Below are the code and all the weights of a small trained network. Each question names an input and a target symbol and asks about switching units off, where a switched-off unit gives its printed mean instead of its output.

import numpy as np


def w(rows, s, z=0):
    codes = np.array(rows[::2]) - 128.0
    scale = np.full(codes.shape[1], s)
    scale[-1] = z or s
    return codes * scale


def norm(h):
    return h / np.sqrt((h * h).mean(-1, keepdims=True) + 1e-5)


def f(y):
    return np.maximum(y, 0)


def softmax(a):
    e = np.exp(a - a.max(-1, keepdims=True))
    return e / e.sum(-1, keepdims=True)


def log_softmax(a):
    a = a - a.max(-1, keepdims=True)
    return a - np.log(np.exp(a).sum(-1, keepdims=True))


def net(x, mask):
    ids = ['εηθμτφψ'.index(c) for c in x.split()]
    T = len(ids)
    res = E[ids] + P[:T]
    u = 0
    for l in range(2):
        q, k, v = (norm(res) @ M[l].T for M in (Q, K, V))
        z = softmax(np.where(np.tri(T) > 0, q @ k.T / 2**0.5, -1e9)) @ v
        res = res + np.where(mask[u], z, O[l][:, -1]) @ O[l][:, :-1]
        u += 1
        y = f(norm(res) @ A[l][:, :-1].T + A[l][:, -1])
        res = res + np.where(mask[u : u + 8], y, B[l][:, -1]) @ B[l][:, :-1]
        u += 8
    return log_softmax(norm(res)[-1] @ U[:, :-1].T + U[:, -1])


Q, K, V, O, A, B = {}, {}, {}, {}, {}, {}
E = w([
[148,157,218,113,227,73,243],'ε',
[22,160,21,84,98,202,66],'η',
[60,87,77,172,115,249,194],'θ',
[37,155,29,136,211,125,148],'μ',
[82,201,123,71,103,201,147],'τ',
[118,85,77,53,111,149,16],'φ',
[163,165,95,207,144,146,30],'ψ',
],0.0011)
P = w([
[236,189,58,110,2,100,223],'0',
[167,165,44,137,58,122,167],'1',
[124,150,62,127,110,132,121],'2',
[97,131,92,123,158,141,101],'3',
[68,109,125,116,183,154,76],'4',
[53,97,127,115,217,166,54],'5',
],0.0009)
Q[0] = w([
[215,77,124,219,98,61,107],'L0H0',
[16,226,79,123,190,244,3],'L0H0',
],0.0047)
K[0] = w([
[128,190,90,35,46,157,195],'L0H0',
[1,49,179,96,254,178,72],'L0H0',
],0.004)
V[0] = w([
[224,51,163,235,162,3,125],'L0H0',
[157,171,207,73,198,110,223],'L0H0',
],0.0017)
O[0] = w([
[53,205,186,231,231,135,122,2],'L0H0',
[114,72,154,189,124,5,34,110],'L0H0',
],0.0016,0.0029)
A[0] = w([
[215,90,107,149,80,122,78,98],'L0N0',
[135,109,138,76,95,109,82,91],'L0N1',
[73,155,96,145,134,160,71,183],'L0N2',
[174,105,148,135,132,112,164,87],'L0N3',
[167,184,133,108,108,67,168,87],'L0N4',
[135,95,121,81,167,108,103,1],'L0N5',
[72,160,135,2,57,166,200,154],'L0N6',
[80,126,208,194,176,12,156,131],'L0N7',
],0.002,0.00088)
B[0] = w([
[131,34,173,48,118,55,145,150],'L0N0',
[160,76,116,156,136,120,64,152],'L0N1',
[180,117,158,122,201,97,182,167],'L0N2',
[157,113,133,96,55,129,135,137],'L0N3',
[61,110,155,128,168,174,87,151],'L0N4',
[67,122,149,140,131,171,148,133],'L0N5',
[177,108,144,254,222,71,63,252],'L0N6',
[188,108,18,64,53,224,142,158],'L0N7',
],0.0016,0.0032)
Q[1] = w([
[191,123,4,41,225,249,113],'L1H0',
[43,164,243,104,79,36,254],'L1H0',
],0.0042)
K[1] = w([
[3,74,109,155,197,129,41],'L1H0',
[255,224,117,213,61,41,139],'L1H0',
],0.0041)
V[1] = w([
[217,190,167,150,124,64,133],'L1H0',
[201,117,116,104,143,142,250],'L1H0',
],0.0022)
O[1] = w([
[152,103,155,52,239,168,62,92],'L1H0',
[1,86,182,191,191,130,108,255],'L1H0',
],0.0022,0.0013)
A[1] = w([
[100,90,227,149,201,49,89,41],'L1N0',
[142,184,136,91,163,156,149,145],'L1N1',
[162,155,70,142,106,157,152,81],'L1N2',
[147,169,93,117,3,103,184,8],'L1N3',
[132,93,238,167,208,5,118,62],'L1N4',
[169,156,135,154,143,102,76,92],'L1N5',
[105,178,92,113,2,113,133,24],'L1N6',
[76,84,147,251,37,179,163,81],'L1N7',
],0.0031,0.0017)
B[1] = w([
[116,149,240,67,160,20,110,224],'L1N0',
[148,141,148,176,94,144,67,170],'L1N1',
[130,137,194,119,124,82,188,227],'L1N2',
[9,212,101,93,58,233,82,151],'L1N3',
[23,207,228,53,107,12,60,231],'L1N4',
[69,124,109,119,125,115,182,188],'L1N5',
[61,194,80,64,142,185,105,154],'L1N6',
[83,5,221,197,55,166,106,249],'L1N7',
],0.0032,0.0013)
U = w([
[29,181,233,70,188,14,47,186],'ε',
[33,246,88,38,16,225,153,30],'η',
[46,12,210,224,50,190,141,149],'θ',
[54,132,11,203,218,33,230,10],'μ',
[205,18,39,7,142,129,31,151],'τ',
[248,214,162,153,88,123,239,204],'φ',
[168,216,127,227,238,239,2,117],'ψ',
],0.005,0.0013)

Each question gives the input, a string of symbols that net reads in full, and the target symbol t.
The units are the heads (2 rows each of Q, K, V and O) and the neurons (one row each of A and B). Each row of codes is followed by its name. A weight is (code - 128) times the scale printed after its matrix; where a second scale follows, it is the last column's (O, A, B and U).
mask holds one flag per unit, layer by layer, with each layer's heads first. A switched-off unit (its flag False) gives its mean, the last column of its rows in O or B, instead of its output. The means were averaged over made-up inputs and are rounded, as every weight is.
A unit's drop is (log p(t) with every unit on - log p(t) with that unit switched off) / (log p(t) with every unit on - log p(t) with every unit switched off).
The circuit of an input: a set's keep is (log p(t) with only the set's units on - log p(t) with every unit switched off) / (log p(t) with every unit on - log p(t) with every unit switched off). Starting from the 12 units with the biggest drops (on a tie, the unit counted first), units are removed one at a time, each time the one whose removal leaves the highest keep (on an exact tie, the one counted first), for as long as the keep stays at least 0.8.
circuit, biggest first: the units of the circuit, biggest drop first
most important unit: the unit with the biggest drop
top k neurons: the k neurons with the biggest drops, biggest first
top k neurons in layer l: the k neurons of layer l with the biggest drops, biggest first
input θ τ φ τ θ φ, target τ: most important unit	L1N7
input θ ε θ ε, target θ: top 2 neurons	(L0N7, L0N6)
input φ τ ψ, target τ: circuit, biggest first	(L0N6, L0N0, L1N4, L1N7)
input ε θ ψ μ τ, target μ: top 2 neurons in layer 1	(L1N7, L1N4)
input ψ τ ε ψ ε, target ψ: top 4 neurons	(L0N7, L0N6, L1N1, L1N4)
input ψ τ ε η τ, target η: circuit, biggest first	(L1H0, L1N3)
input μ μ η τ τ ψ, target τ: top 2 neurons	(L0N6, L1N7)
input ε θ ψ ψ, target ψ: top 3 neurons	(L0N6, L0N2, L1N4)
input ψ φ τ, target φ: top 2 neurons	(L0N6, L1N2)
input φ ε ε τ θ ψ, target θ: top 3 neurons	(L0N6, L0N2, L1N4)
input ψ ε ε η ε, target η: top 2 neurons	(L0N7, L0N6)
input η ψ θ τ μ ψ, target μ: top 4 neurons in layer 1	(L1N7, L1N4, L1N5, L1N0)
input ε τ ψ ε, target τ: top 3 neurons in layer 0	(L0N7, L0N6, L0N3)
input ψ μ ψ, target μ: top 2 neurons	(L0N6, L1N7)
input ε ε θ η ψ ε, target θ: top 2 neurons	(L0N6, L0N7)
input ε τ μ τ θ ψ, target θ: most important unit	L1H0
input τ ε μ ε, target μ: top 3 neurons in layer 0	(L0N7, L0N6, L0N4)
input θ ε η ψ μ φ, target τ: top 3 neurons	(L1N7, L1N4, L0N2)
input τ ψ ψ, target ψ: top 3 neurons in layer 0	(L0N6, L0N2, L0N1)
input ε τ θ τ φ ψ, target φ: top 4 neurons in layer 1	(L1N2, L1N7, L1N4, L1N0)
